Below are the code and all the weights of a small trained network. Each question names an input and a target symbol and asks about switching units off, where a switched-off unit gives its printed mean instead of its output.

import numpy as np


def w(rows, s, z=0):
    codes = np.array(rows[::2]) - 128.0
    scale = np.full(codes.shape[1], s)
    scale[-1] = z or s
    return codes * scale


def norm(h):
    return h / np.sqrt((h * h).mean(-1, keepdims=True) + 1e-5)


def f(y):
    return y / 2 * (1 + np.tanh(0.7978845608 * (y + 0.044715 * y**3)))


def softmax(a):
    e = np.exp(a - a.max(-1, keepdims=True))
    return e / e.sum(-1, keepdims=True)


def log_softmax(a):
    a = a - a.max(-1, keepdims=True)
    return a - np.log(np.exp(a).sum(-1, keepdims=True))


def net(x, mask):
    ids = ['ΓΛΞΣΦΨΩαδεζηθμπτ'.index(c) for c in x.split()]
    T = len(ids)
    res = E[ids] + P[:T]
    u = 0
    for l in range(3):
        q, k, v = (norm(res) @ M[l].T for M in (Q, K, V))
        z = softmax(np.where(np.tri(T) > 0, q @ k.T / 3**0.5, -1e9)) @ v
        res = res + np.where(mask[u], z, O[l][:, -1]) @ O[l][:, :-1]
        u += 1
        y = f(norm(res) @ A[l][:, :-1].T + A[l][:, -1])
        res = res + np.where(mask[u : u + 8], y, B[l][:, -1]) @ B[l][:, :-1]
        u += 8
    return log_softmax(norm(res)[-1] @ U[:, :-1].T + U[:, -1])


Q, K, V, O, A, B = {}, {}, {}, {}, {}, {}
E = w([
[112,122,140,135,148,129,125,136],'Γ',
[120,131,123,75,120,156,127,100],'Λ',
[126,113,147,94,120,169,162,104],'Ξ',
[132,182,144,179,64,116,144,129],'Σ',
[162,131,128,125,138,138,130,142],'Φ',
[145,128,107,132,153,73,105,99],'Ψ',
[134,144,145,133,141,71,154,121],'Ω',
[129,125,132,129,118,160,129,166],'α',
[118,113,149,129,143,117,152,157],'δ',
[182,172,1,71,70,125,105,111],'ε',
[107,107,131,100,104,84,150,145],'ζ',
[106,116,121,152,138,168,123,113],'η',
[130,116,140,129,92,144,146,166],'θ',
[109,81,161,113,105,128,62,129],'μ',
[127,174,135,100,111,126,129,122],'π',
[129,125,114,140,126,149,127,103],'τ',
],0.036)
P = w([
[206,165,204,153,199,35,124,82],'0',
[76,117,65,177,113,182,206,188],'1',
[74,105,35,171,131,173,209,187],'2',
[98,91,24,160,135,165,225,191],'3',
[112,77,11,155,146,151,234,191],'4',
[138,71,2,142,139,151,233,176],'5',
[139,65,9,167,138,164,242,179],'6',
],0.0079)
Q[0] = w([
[105,106,86,151,132,94,162,184],'L0H1',
[123,6,174,129,107,139,82,149],'L0H1',
[138,133,200,173,148,124,80,139],'L0H1',
],0.011)
K[0] = w([
[255,155,186,95,139,86,134,78],'L0H1',
[135,83,226,124,144,205,28,144],'L0H1',
[5,174,212,111,187,210,198,150],'L0H1',
],0.0072)
V[0] = w([
[59,167,94,130,192,142,163,210],'L0H1',
[126,180,124,136,112,163,230,100],'L0H1',
[172,1,170,147,159,113,181,125],'L0H1',
],0.0056)
O[0] = w([
[124,91,171,91,124,129,83,167,87],'L0H1',
[16,150,41,105,53,118,99,203,103],'L0H1',
[161,254,192,182,209,114,131,168,253],'L0H1',
],0.0061,0.003)
A[0] = w([
[96,190,32,106,147,80,139,158,72],'L0N1',
[113,104,109,89,63,133,88,14,64],'L0N2',
[140,90,87,168,189,230,51,167,142],'L0N3',
[139,222,144,131,172,120,210,173,90],'L0N4',
[87,2,247,51,104,175,86,105,68],'L0N5',
[170,107,83,223,97,194,135,104,3],'L0N6',
[131,140,163,57,87,202,191,151,103],'L0N7',
[110,88,119,184,27,39,133,87,163],'L0N8',
],0.0076,0.0041)
B[0] = w([
[170,92,124,154,107,156,137,81,201],'L0N1',
[189,217,162,106,160,94,188,156,124],'L0N2',
[153,95,157,105,93,112,189,140,213],'L0N3',
[73,84,92,98,109,133,122,128,254],'L0N4',
[136,152,2,134,124,127,82,107,155],'L0N5',
[113,110,132,114,173,57,108,177,147],'L0N6',
[59,91,119,137,193,91,125,22,188],'L0N7',
[150,134,121,168,151,171,42,158,212],'L0N8',
],0.0093,0.005)
Q[1] = w([
[99,77,98,85,185,121,184,78],'L1H1',
[122,104,189,140,123,91,156,252],'L1H1',
[90,155,135,96,125,156,110,61],'L1H1',
],0.014)
K[1] = w([
[174,62,127,89,164,35,115,125],'L1H1',
[79,187,253,130,122,139,125,127],'L1H1',
[121,98,14,119,85,98,188,152],'L1H1',
],0.012)
V[1] = w([
[98,93,156,54,40,46,72,188],'L1H1',
[64,166,89,215,105,42,120,84],'L1H1',
[173,254,30,74,163,57,90,133],'L1H1',
],0.0086)
O[1] = w([
[200,101,198,78,75,151,151,159,255],'L1H1',
[215,146,130,188,131,11,173,124,254],'L1H1',
[175,70,83,110,151,115,112,173,190],'L1H1',
],0.013,0.0036)
A[1] = w([
[108,127,81,157,6,120,75,138,168],'L1N1',
[172,124,199,52,87,81,30,139,123],'L1N2',
[166,205,173,210,81,102,91,140,96],'L1N3',
[237,128,152,125,155,92,164,191,172],'L1N4',
[150,140,162,99,90,165,219,81,17],'L1N5',
[126,251,78,75,86,162,152,59,129],'L1N6',
[98,179,254,106,73,140,203,83,2],'L1N7',
[104,82,178,123,173,198,13,72,140],'L1N8',
],0.0098,0.0033)
B[1] = w([
[128,96,210,141,171,181,194,85,157],'L1N1',
[220,147,164,145,87,185,170,134,162],'L1N2',
[74,120,37,150,90,177,105,173,141],'L1N3',
[59,153,161,113,94,175,167,133,255],'L1N4',
[139,60,141,171,105,56,45,101,170],'L1N5',
[118,1,180,59,173,125,145,115,145],'L1N6',
[124,93,56,127,121,87,63,56,181],'L1N7',
[170,161,210,126,99,201,124,133,137],'L1N8',
],0.011,0.0095)
Q[2] = w([
[204,154,81,105,146,110,65,70],'L2H1',
[50,65,52,254,14,103,178,239],'L2H1',
[212,118,124,108,79,156,182,127],'L2H1',
],0.0086)
K[2] = w([
[140,57,62,176,118,105,166,113],'L2H1',
[136,252,142,66,140,82,82,138],'L2H1',
[170,126,127,132,105,172,116,175],'L2H1',
],0.013)
V[2] = w([
[203,47,115,134,197,122,115,68],'L2H1',
[223,60,18,136,35,191,152,141],'L2H1',
[82,52,125,3,145,75,201,120],'L2H1',
],0.0067)
O[2] = w([
[109,186,164,170,194,200,94,126,147],'L2H1',
[119,26,152,203,156,168,143,75,207],'L2H1',
[100,105,153,192,6,105,86,179,5],'L2H1',
],0.011,0.0014)
A[2] = w([
[119,139,90,171,245,143,180,176,1],'L2N1',
[44,224,172,61,147,175,89,112,73],'L2N2',
[79,81,184,225,120,184,60,144,102],'L2N3',
[169,230,134,229,85,197,102,122,231],'L2N4',
[122,171,64,154,145,119,186,210,13],'L2N5',
[131,54,117,109,208,38,190,196,106],'L2N6',
[125,182,127,212,81,129,157,195,71],'L2N7',
[101,121,39,79,197,74,88,133,107],'L2N8',
],0.011,0.0055)
B[2] = w([
[74,77,186,26,71,9,106,165,200],'L2N1',
[191,146,31,118,43,177,162,142,181],'L2N2',
[245,242,147,32,203,132,125,112,198],'L2N3',
[2,20,180,200,196,119,200,122,170],'L2N4',
[172,175,198,176,140,198,114,89,190],'L2N5',
[152,245,123,151,119,169,64,47,254],'L2N6',
[62,73,130,204,120,191,23,139,164],'L2N7',
[162,43,169,124,192,150,189,227,207],'L2N8',
],0.0097,0.0069)
U = w([
[171,199,123,100,146,141,173,182,154],'Γ',
[162,126,142,140,141,164,12,188,141],'Λ',
[32,116,155,198,134,173,113,130,207],'Ξ',
[157,166,128,161,110,81,209,46,2],'Σ',
[86,53,146,60,167,149,87,217,64],'Φ',
[126,171,244,112,150,111,45,154,113],'Ψ',
[174,202,143,202,84,145,91,104,130],'Ω',
[90,153,160,65,97,223,60,105,130],'α',
[88,128,120,106,64,82,50,195,191],'δ',
[180,128,204,158,208,202,126,94,39],'ε',
[156,88,216,134,82,114,189,181,128],'ζ',
[45,135,72,125,92,128,183,108,129],'η',
[154,103,157,105,103,61,43,59,163],'θ',
[38,120,203,72,162,103,173,89,94],'μ',
[179,71,35,147,113,165,110,134,92],'π',
[142,106,121,173,179,40,136,163,199],'τ',
],0.011,0.0039)

Each question gives the input, a string of symbols that net reads in full, and the target symbol t.
The units are the heads (3 rows each of Q, K, V and O) and the neurons (one row each of A and B). Each row of codes is followed by its name. A weight is (code - 128) times the scale printed after its matrix; where a second scale follows, it is the last column's (O, A, B and U).
mask holds one flag per unit, layer by layer, with each layer's heads first. A switched-off unit (its flag False) gives its mean, the last column of its rows in O or B, instead of its output. The means were averaged over made-up inputs and are rounded, as every weight is.
A unit's drop is (log p(t) with every unit on - log p(t) with that unit switched off) / (log p(t) with every unit on - log p(t) with every unit switched off).
The circuit of an input: a set's keep is (log p(t) with only the set's units on - log p(t) with every unit switched off) / (log p(t) with every unit on - log p(t) with every unit switched off). Starting from the 12 units with the biggest drops (on a tie, the unit counted first), units are removed one at a time, each time the one whose removal leaves the highest keep (on an exact tie, the one counted first), for as long as the keep stays at least 0.8.
units of the circuit, in order: the units of the circuit, biggest drop first
most important unit: the unit with the biggest drop
top k neurons: the k neurons with the biggest drops, biggest first
top k neurons in layer l: the k neurons of layer l with the biggest drops, biggest first
drop when u is switched off: that unit's drop, to one decimal
input Ω Λ Γ ζ Ω δ, target Ω: units of the circuit, in order => (L2N6)
input ε Ξ μ, target ε: units of the circuit, in order => (L2H1; L2N3)
input δ Γ Ξ ζ ζ, target δ: top 2 neurons => (L0N8; L0N4)
input Φ Λ Γ ζ, target Φ: units of the circuit, in order => (L1H1; L2N8)
input τ Ω ζ Φ, target τ: units of the circuit, in order => (L1H1; L2N1)
input Σ ζ Γ ζ, target Σ: units of the circuit, in order => (L1H1; L2N6)
input ε ζ Ω δ, target ε: units of the circuit, in order => (L2H1; L2N3)
input μ δ ζ Λ α δ τ, target μ: top 2 neurons => (L0N5; L2N1)
input Ψ ζ ζ ζ τ Ξ π, target μ: top 4 neurons in layer 0 => (L0N6; L0N8; L0N7; L0N5)
input Φ α μ α Γ μ Γ, target Φ: top 2 neurons => (L0N5; L2N1)
input τ μ Ξ α ζ ζ, target τ: top 3 neurons => (L0N5; L2N8; L2N1)
input Λ Γ ζ ζ ζ α, target Λ: top 2 neurons => (L0N2; L2N3)
input Ψ ζ α Γ, target Ψ: top 3 neurons in layer 2 => (L2N1; L2N6; L2N5)
input α α Φ, target α: units of the circuit, in order => (L1H1)
input ζ θ Ψ ζ Γ π, target θ: top 3 neurons => (L0N8; L0N4; L0N3)
input ζ μ θ Ξ, target ε: top 2 neurons => (L0N7; L0N5)
input τ Ψ α α, target τ: top 2 neurons in layer 2 => (L2N1; L2N8)
input τ μ ζ α τ, target τ: top 2 neurons => (L0N5; L0N6)
input Ψ ζ δ, target Ψ: top 3 neurons => (L2N1; L2N6; L2N5)
input ζ π ε Σ Γ Γ Φ, target ζ: top neuron => (L1N4)
input τ Γ Ξ ζ Γ Γ, target τ: top 2 neurons => (L2N1; L2N8)
input ε Ω η μ δ τ π, target μ: top 2 neurons in layer 0 => (L0N6; L0N7)
input α θ ζ μ Σ, target Ξ: top 2 neurons => (L0N8; L2N4)
input π Ξ ζ Φ θ τ, target π: top 4 neurons => (L0N6; L0N2; L2N6; L1N2)
input ζ Ξ Γ, target ζ: top 2 neurons in layer 1 => (L1N4; L1N2)
input μ Γ Γ ζ ζ, target μ: top 2 neurons => (L0N5; L2N1)
input Γ α π, target ζ: most important unit => L0H1
input Ω θ τ ζ τ τ Γ, target Ω: drop when L2N6 is switched off => 0.4
